Here is a tiny trained network, its code and every weight. The questions are about switching its units off for an input and a target symbol, where a switched-off unit gives its printed mean instead of its output.

import numpy as np


def w(rows, s, z=0):
    codes = np.array(rows[::2]) - 128.0
    scale = np.full(codes.shape[1], s)
    scale[-1] = z or s
    return codes * scale


def norm(h):
    return h / np.sqrt((h * h).mean(-1, keepdims=True) + 1e-5)


def f(y):
    return np.maximum(y, 0)


def softmax(a):
    e = np.exp(a - a.max(-1, keepdims=True))
    return e / e.sum(-1, keepdims=True)


def log_softmax(a):
    a = a - a.max(-1, keepdims=True)
    return a - np.log(np.exp(a).sum(-1, keepdims=True))


def net(x, mask):
    ids = ['ΓΘΛΠΦΨΩαδεζημξτ'.index(c) for c in x.split()]
    T = len(ids)
    res = E[ids] + P[:T]
    u = 0
    for l in range(2):
        r = norm(res)
        for j in range(2):
            rows = slice(4 * j, 4 * j + 4)
            q, k, v = (r @ M[l][rows].T for M in (Q, K, V))
            z = softmax(np.where(np.tri(T) > 0, q @ k.T / 4**0.5, -1e9)) @ v
            o = O[l][rows]
            res = res + np.where(mask[u + j], z, o[:, -1]) @ o[:, :-1]
        u += 2
        y = f(norm(res) @ A[l][:, :-1].T + A[l][:, -1])
        res = res + np.where(mask[u : u + 8], y, B[l][:, -1]) @ B[l][:, :-1]
        u += 8
    return log_softmax(norm(res)[-1] @ U[:, :-1].T + U[:, -1])


Q, K, V, O, A, B = {}, {}, {}, {}, {}, {}
E = w([
[112,207,117,149],'Γ',
[111,208,117,150],'Θ',
[186,121,5,247],'Λ',
[105,206,121,149],'Π',
[117,207,114,147],'Φ',
[111,111,230,232],'Ψ',
[176,22,37,196],'Ω',
[116,208,119,141],'α',
[129,212,123,122],'δ',
[187,177,144,85],'ε',
[219,182,85,118],'ζ',
[96,144,174,82],'η',
[169,102,177,70],'μ',
[122,131,183,72],'ξ',
[59,49,142,128],'τ',
],0.0034)
P = w([
[185,187,215,237],'0',
[173,192,219,205],'1',
[170,185,211,181],'2',
[153,189,191,162],'3',
[141,190,182,142],'4',
[133,187,165,127],'5',
[123,184,152,111],'6',
[121,181,138,93],'7',
[116,179,122,78],'8',
[107,175,110,59],'9',
[103,174,93,43],'10',
[102,169,74,25],'11',
[94,165,63,12],'12',
[82,163,44,3],'13',
],0.0018)
Q[0] = w([
[117,202,135,75],'0.h1',
[145,139,148,168],'0.h1',
[113,129,87,181],'0.h1',
[74,133,97,106],'0.h1',
[132,92,77,168],'0.h2',
[125,85,67,172],'0.h2',
[115,254,90,16],'0.h2',
[129,73,122,189],'0.h2',
],0.019)
K[0] = w([
[155,164,124,2],'0.h1',
[162,176,181,163],'0.h1',
[158,166,61,191],'0.h1',
[86,133,52,84],'0.h1',
[190,152,85,197],'0.h2',
[188,161,83,200],'0.h2',
[123,121,11,42],'0.h2',
[142,131,150,178],'0.h2',
],0.012)
V[0] = w([
[87,71,194,218],'0.h1',
[123,164,72,84],'0.h1',
[149,102,193,122],'0.h1',
[80,79,175,238],'0.h1',
[133,139,148,118],'0.h2',
[135,3,231,61],'0.h2',
[230,180,134,68],'0.h2',
[65,136,51,213],'0.h2',
],0.0024)
O[0] = w([
[48,132,74,114,59],'0.h1',
[194,162,183,125,138],'0.h1',
[92,81,95,156,166],'0.h1',
[48,146,82,98,42],'0.h1',
[125,125,150,138,168],'0.h2',
[253,155,118,138,51],'0.h2',
[111,139,226,94,252],'0.h2',
[79,103,32,130,32],'0.h2',
],0.0027,0.0013)
A[0] = w([
[254,159,7,214,9],'0.n1',
[7,139,142,73,141],'0.n2',
[12,57,115,148,132],'0.n3',
[129,84,186,74,122],'0.n4',
[191,133,52,205,77],'0.n5',
[226,8,102,157,135],'0.n6',
[186,90,151,236,98],'0.n7',
[56,136,12,132,190],'0.n8',
],0.0044,0.0011)
B[0] = w([
[194,213,56,121,211],'0.n1',
[76,125,71,133,255],'0.n2',
[58,173,144,207,227],'0.n3',
[59,92,112,139,211],'0.n4',
[105,129,168,165,183],'0.n5',
[104,1,124,167,180],'0.n6',
[169,146,143,160,196],'0.n7',
[119,50,172,174,225],'0.n8',
],0.0084,0.0015)
Q[1] = w([
[137,123,73,183],'1.h1',
[113,141,163,130],'1.h1',
[124,83,112,149],'1.h1',
[104,154,118,108],'1.h1',
[143,107,179,146],'1.h2',
[55,187,249,17],'1.h2',
[206,63,69,210],'1.h2',
[204,106,136,154],'1.h2',
],0.017)
K[1] = w([
[95,81,131,202],'1.h1',
[131,122,139,75],'1.h1',
[163,106,113,166],'1.h1',
[103,107,102,115],'1.h1',
[91,99,159,107],'1.h2',
[126,70,128,8],'1.h2',
[113,127,155,224],'1.h2',
[129,101,178,185],'1.h2',
],0.016)
V[1] = w([
[201,108,178,173],'1.h1',
[171,115,157,158],'1.h1',
[75,128,105,189],'1.h1',
[148,112,149,209],'1.h1',
[156,3,166,175],'1.h2',
[8,135,105,147],'1.h2',
[156,4,159,166],'1.h2',
[86,40,134,161],'1.h2',
],0.0044)
O[1] = w([
[67,147,38,118,146],'1.h1',
[82,141,67,123,140],'1.h1',
[196,58,124,40,226],'1.h1',
[122,93,50,53,210],'1.h1',
[237,57,241,45,24],'1.h2',
[82,206,76,52,200],'1.h2',
[223,62,242,60,6],'1.h2',
[178,128,192,3,62],'1.h2',
],0.0036,0.0015)
A[1] = w([
[169,194,159,235,100],'1.n1',
[209,151,2,41,250],'1.n2',
[215,104,114,185,104],'1.n3',
[50,174,163,64,166],'1.n4',
[211,201,155,188,123],'1.n5',
[141,247,102,64,206],'1.n6',
[102,24,105,94,42],'1.n7',
[121,135,32,165,139],'1.n8',
],0.007,0.0014)
B[1] = w([
[46,226,163,89,252],'1.n1',
[121,214,220,251,190],'1.n2',
[86,87,60,141,166],'1.n3',
[74,66,193,159,214],'1.n4',
[189,67,158,114,216],'1.n5',
[172,118,4,43,251],'1.n6',
[215,195,56,116,153],'1.n7',
[197,66,183,151,253],'1.n8',
],0.011,0.0041)
U = w([
[152,160,60,52,161],'Γ',
[97,178,147,156,51],'Θ',
[182,112,190,255,37],'Λ',
[156,118,123,41,219],'Π',
[122,105,85,168,89],'Φ',
[60,219,235,88,183],'Ψ',
[190,41,64,189,130],'Ω',
[239,55,225,80,235],'α',
[61,179,13,166,198],'δ',
[123,95,138,144,66],'ε',
[252,240,120,164,128],'ζ',
[55,23,104,76,96],'η',
[128,98,135,139,16],'μ',
[102,37,246,136,2],'ξ',
[54,53,146,207,51],'τ',
],0.0096,0.0024)

Each question gives the input, a string of symbols that net reads in full, and the target symbol t.
The units are the heads (4 rows each of Q, K, V and O) and the neurons (one row each of A and B). Each row of codes is followed by its name. A weight is (code - 128) times the scale printed after its matrix; where a second scale follows, it is the last column's (O, A, B and U).
mask holds one flag per unit, layer by layer, with each layer's heads first. A switched-off unit (its flag False) gives its mean, the last column of its rows in O or B, instead of its output. The means were averaged over made-up inputs and are rounded, as every weight is.
A unit's drop is (log p(t) with every unit on - log p(t) with that unit switched off) / (log p(t) with every unit on - log p(t) with every unit switched off).
The circuit of an input: a set's keep is (log p(t) with only the set's units on - log p(t) with every unit switched off) / (log p(t) with every unit on - log p(t) with every unit switched off). Starting from the 12 units with the biggest drops (on a tie, the unit counted first), units are removed one at a time, each time the one whose removal leaves the highest keep (on an exact tie, the one counted first), for as long as the keep stays at least 0.8.
units of the circuit, in order: the units of the circuit, biggest drop first
top k neurons: the k neurons with the biggest drops, biggest first
which heads matter: for each layer, one digit per head in row order, 1 if its drop is at least 0.15 and else 0, layers parted by /
input δ μ Γ α, target α: top 2 neurons => [0.n1, 0.n3]
input ε δ μ Γ δ η Π ξ Θ μ τ ε Π Γ, target Ψ: which heads matter => 10 / 11
input ε η ε ε Ψ α δ α δ, target δ: which heads matter => 11 / 01
input Ψ Λ Φ Φ ε τ δ ζ δ μ τ ε, target ζ: units of the circuit, in order => [1.n2, 1.n6]
input Φ ε Ω ξ τ Λ δ δ η Ψ τ τ Φ, target ζ: which heads matter => 11 / 00
input η α Ψ τ δ δ δ Π Φ ε μ Π Φ, target α: which heads matter => 10 / 01
input μ Π μ Π, target α: units of the circuit, in order => [1.h2]
input Γ Ω η μ ε ε, target α: which heads matter => 10 / 01
input δ ξ Φ Φ ε ε η ε, target Γ: top 4 neurons => [1.n6, 0.n8, 0.n1, 0.n4]
input Ψ μ Ω Φ ε δ μ τ μ ε ε α, target Ψ: which heads matter => 11 / 01
input δ δ ξ η Φ ξ Λ η ε, target Γ: top 2 neurons => [1.n6, 0.n8]
input Φ Ω ε Π Γ τ Π η δ α, target Γ: top 2 neurons => [1.n6, 0.n1]
input μ τ τ δ ζ η τ Π, target ζ: units of the circuit, in order => [0.h2, 1.n2, 1.n6, 0.n1]
input Λ μ Ω δ δ Π, target δ: units of the circuit, in order => [1.h2, 0.n8]
input Ω ε Ψ η Π Φ Θ δ Ω α ζ Φ ζ μ, target α: units of the circuit, in order => [0.h1]
input δ Ω ξ ε Π μ τ η ε α, target Γ: which heads matter => 11 / 00
input α Π Θ Γ Ψ μ ε, target α: which heads matter => 00 / 01
input Ψ μ μ Λ τ ζ η Γ Π, target Γ: units of the circuit, in order => [1.n6, 0.n3]
input Π τ μ Λ τ Γ, target ζ: which heads matter => 01 / 00
input Φ α δ Ψ Π Θ Φ δ μ Ψ δ Φ η, target η: top 3 neurons => [0.n4, 1.n4, 1.n6]
input δ τ δ, target ζ: top 2 neurons => [1.n2, 1.n6]
input Ψ Ω τ η ε μ Φ ε η μ Φ, target α: which heads matter => 00 / 01
input α η δ δ δ Π, target δ: which heads matter => 01 / 01
input η μ δ ξ Ψ Ψ μ η ξ Λ, target Λ: top 2 neurons => [0.n1, 0.n8]
input δ η Ω ε δ Ψ Ψ Ψ δ η δ, target Γ: which heads matter => 10 / 10
